Below is a small trained network, with its code and all its weights. Each question gives an input and a class and asks what happens when units are switched off, that is, made to give their printed mean instead of their output.

import numpy as np


def w(rows, s, z=0):
    codes = np.array(rows[::2]) - 128.0
    scale = np.full(codes.shape[1], s)
    scale[-1] = z or s
    return codes * scale


def f(y):
    return y / 2 * (1 + np.tanh(0.7978845608 * (y + 0.044715 * y**3)))


def log_softmax(a):
    a = a - a.max(-1, keepdims=True)
    return a - np.log(np.exp(a).sum(-1, keepdims=True))


def net(x, mask):
    res = np.array(x, float).reshape(1, 8) / 4 @ E
    y = f(res @ A[0][:, :-1].T + A[0][:, -1])
    res = res + np.where(mask, y, B[0][:, -1]) @ B[0][:, :-1]
    return log_softmax(res[-1] @ U[:, :-1].T + U[:, -1])


A, B = {}, {}
E = w([
[206,238,163,17,107],'x0',
[191,43,210,89,61],'x1',
[169,227,58,223,89],'x2',
[132,158,66,115,2],'x3',
[229,23,50,167,185],'x4',
[122,189,109,95,108],'x5',
[166,194,222,82,143],'x6',
[216,70,189,150,23],'x7',
],0.0076)
A[0] = w([
[84,130,118,92,115,2],'neuron 0',
[221,118,141,97,120,91],'neuron 1',
[160,107,81,3,159,231],'neuron 2',
[59,106,89,135,169,79],'neuron 3',
[111,175,118,121,154,76],'neuron 4',
[152,75,109,132,153,134],'neuron 5',
[126,147,228,126,124,120],'neuron 6',
[134,168,130,142,154,93],'neuron 7',
[109,120,56,90,137,199],'neuron 8',
[134,123,82,56,111,114],'neuron 9',
[34,140,108,146,182,139],'neuron 10',
[91,143,140,117,137,141],'neuron 11',
[118,72,161,130,227,127],'neuron 12',
[2,139,88,155,180,113],'neuron 13',
[130,146,163,107,78,136],'neuron 14',
[219,80,125,185,160,141],'neuron 15',
[171,63,148,204,97,11],'neuron 16',
[75,110,115,143,158,123],'neuron 17',
[84,113,250,115,95,85],'neuron 18',
[129,86,143,152,169,114],'neuron 19',
[131,127,91,138,111,105],'neuron 20',
[99,168,159,122,147,143],'neuron 21',
[102,158,102,106,67,106],'neuron 22',
[92,217,146,95,184,138],'neuron 23',
[79,189,140,99,140,89],'neuron 24',
[116,76,163,122,222,131],'neuron 25',
[177,147,131,105,141,25],'neuron 26',
[107,146,192,109,125,98],'neuron 27',
[122,179,200,177,144,179],'neuron 28',
[104,118,207,44,142,28],'neuron 29',
[79,140,136,205,93,82],'neuron 30',
[198,72,144,193,85,9],'neuron 31',
[99,209,166,125,180,144],'neuron 32',
],0.014,0.0057)
B[0] = w([
[129,161,150,171,185,135],'neuron 0',
[75,113,141,111,63,184],'neuron 1',
[155,175,224,99,89,209],'neuron 2',
[58,148,153,159,109,196],'neuron 3',
[168,114,85,142,92,162],'neuron 4',
[140,166,148,195,103,188],'neuron 5',
[81,71,128,70,172,193],'neuron 6',
[161,106,105,97,97,149],'neuron 7',
[109,120,192,138,90,190],'neuron 8',
[136,145,178,128,141,152],'neuron 9',
[54,78,104,159,104,224],'neuron 10',
[112,55,129,168,176,156],'neuron 11',
[255,160,190,205,180,222],'neuron 12',
[3,79,125,115,50,249],'neuron 13',
[116,81,137,92,193,179],'neuron 14',
[99,166,123,179,69,234],'neuron 15',
[125,119,61,246,173,210],'neuron 16',
[81,95,176,164,130,180],'neuron 17',
[111,67,200,75,218,219],'neuron 18',
[164,161,143,180,125,179],'neuron 19',
[146,91,140,112,106,152],'neuron 20',
[126,78,98,141,165,171],'neuron 21',
[179,91,156,148,123,174],'neuron 22',
[219,94,42,164,180,217],'neuron 23',
[135,99,83,184,113,186],'neuron 24',
[216,148,192,175,167,217],'neuron 25',
[87,130,132,80,96,140],'neuron 26',
[128,82,135,83,182,172],'neuron 27',
[130,61,97,115,144,184],'neuron 28',
[126,119,188,56,108,200],'neuron 29',
[138,111,130,43,111,187],'neuron 30',
[99,97,65,176,113,212],'neuron 31',
[194,62,66,145,130,206],'neuron 32',
],0.0086,0.013)
U = w([
[110,123,133,131,105,77],'0',
[54,227,104,90,175,7],'1',
[140,206,102,90,45,187],'2',
[173,163,212,186,134,180],'3',
[79,221,118,108,192,2],'4',
[133,111,37,169,122,166],'5',
[152,104,193,59,146,135],'6',
[3,113,151,147,101,150],'7',
],0.011,0.0084)

Each question gives the input, the list of numbers given to net, and the class t.
The units are the neurons (one row each of A and B). Each row of codes is followed by its name. A weight is (code - 128) times the scale printed after its matrix; where a second scale follows, it is the last column's (A, B and U).
mask holds one flag per neuron, in row order. A switched-off neuron (its flag False) gives its mean, the last column of its row in B, instead of its output. The means were averaged over made-up inputs and are rounded, as every weight is.
A unit's drop is (log p(t) with every unit on - log p(t) with that unit switched off) / (log p(t) with every unit on - log p(t) with every unit switched off).
unit that matters most: the unit with the biggest drop
top k neurons: the k neurons with the biggest drops, biggest first
drop when u is switched off: that unit's drop, to one decimal
input [-8,-1,7,4,-8,5,4,-2], class 5: top 2 neurons -> neuron 23; neuron 32
input [-1,-5,7,-3,-5,4,-3,-4], class 5: unit that matters most -> neuron 23
input [3,1,3,4,-2,6,4,1], class 6: top 3 neurons -> neuron 16; neuron 31; neuron 14
input [6,4,8,3,-4,8,-6,7], class 2: top 3 neurons -> neuron 18; neuron 12; neuron 25
input [-5,3,-3,3,2,3,-3,6], class 5: top 2 neurons -> neuron 16; neuron 13
input [-3,8,7,8,-6,-6,2,7], class 7: top 2 neurons -> neuron 23; neuron 18
input [6,-1,-3,-4,-2,5,-5,-8], class 5: top 2 neurons -> neuron 23; neuron 32
input [6,4,8,-6,-3,-5,3,7], class 6: top 3 neurons -> neuron 13; neuron 10; neuron 18
input [-6,-7,-8,-8,3,1,5,-7], class 3: top 2 neurons -> neuron 12; neuron 25
input [3,5,-7,3,-8,3,-8,-7], class 6: top 2 neurons -> neuron 29; neuron 2
input [-8,6,5,0,1,8,5,5], class 5: drop when neuron 16 is switched off -> 0.2
input [-2,8,-1,2,0,-2,4,6], class 7: drop when neuron 31 is switched off -> 0.1
input [-3,7,-8,3,8,-7,-5,2], class 3: drop when neuron 4 is switched off -> 0.0
input [4,7,4,5,-6,8,-5,-1], class 6: unit that matters most -> neuron 14
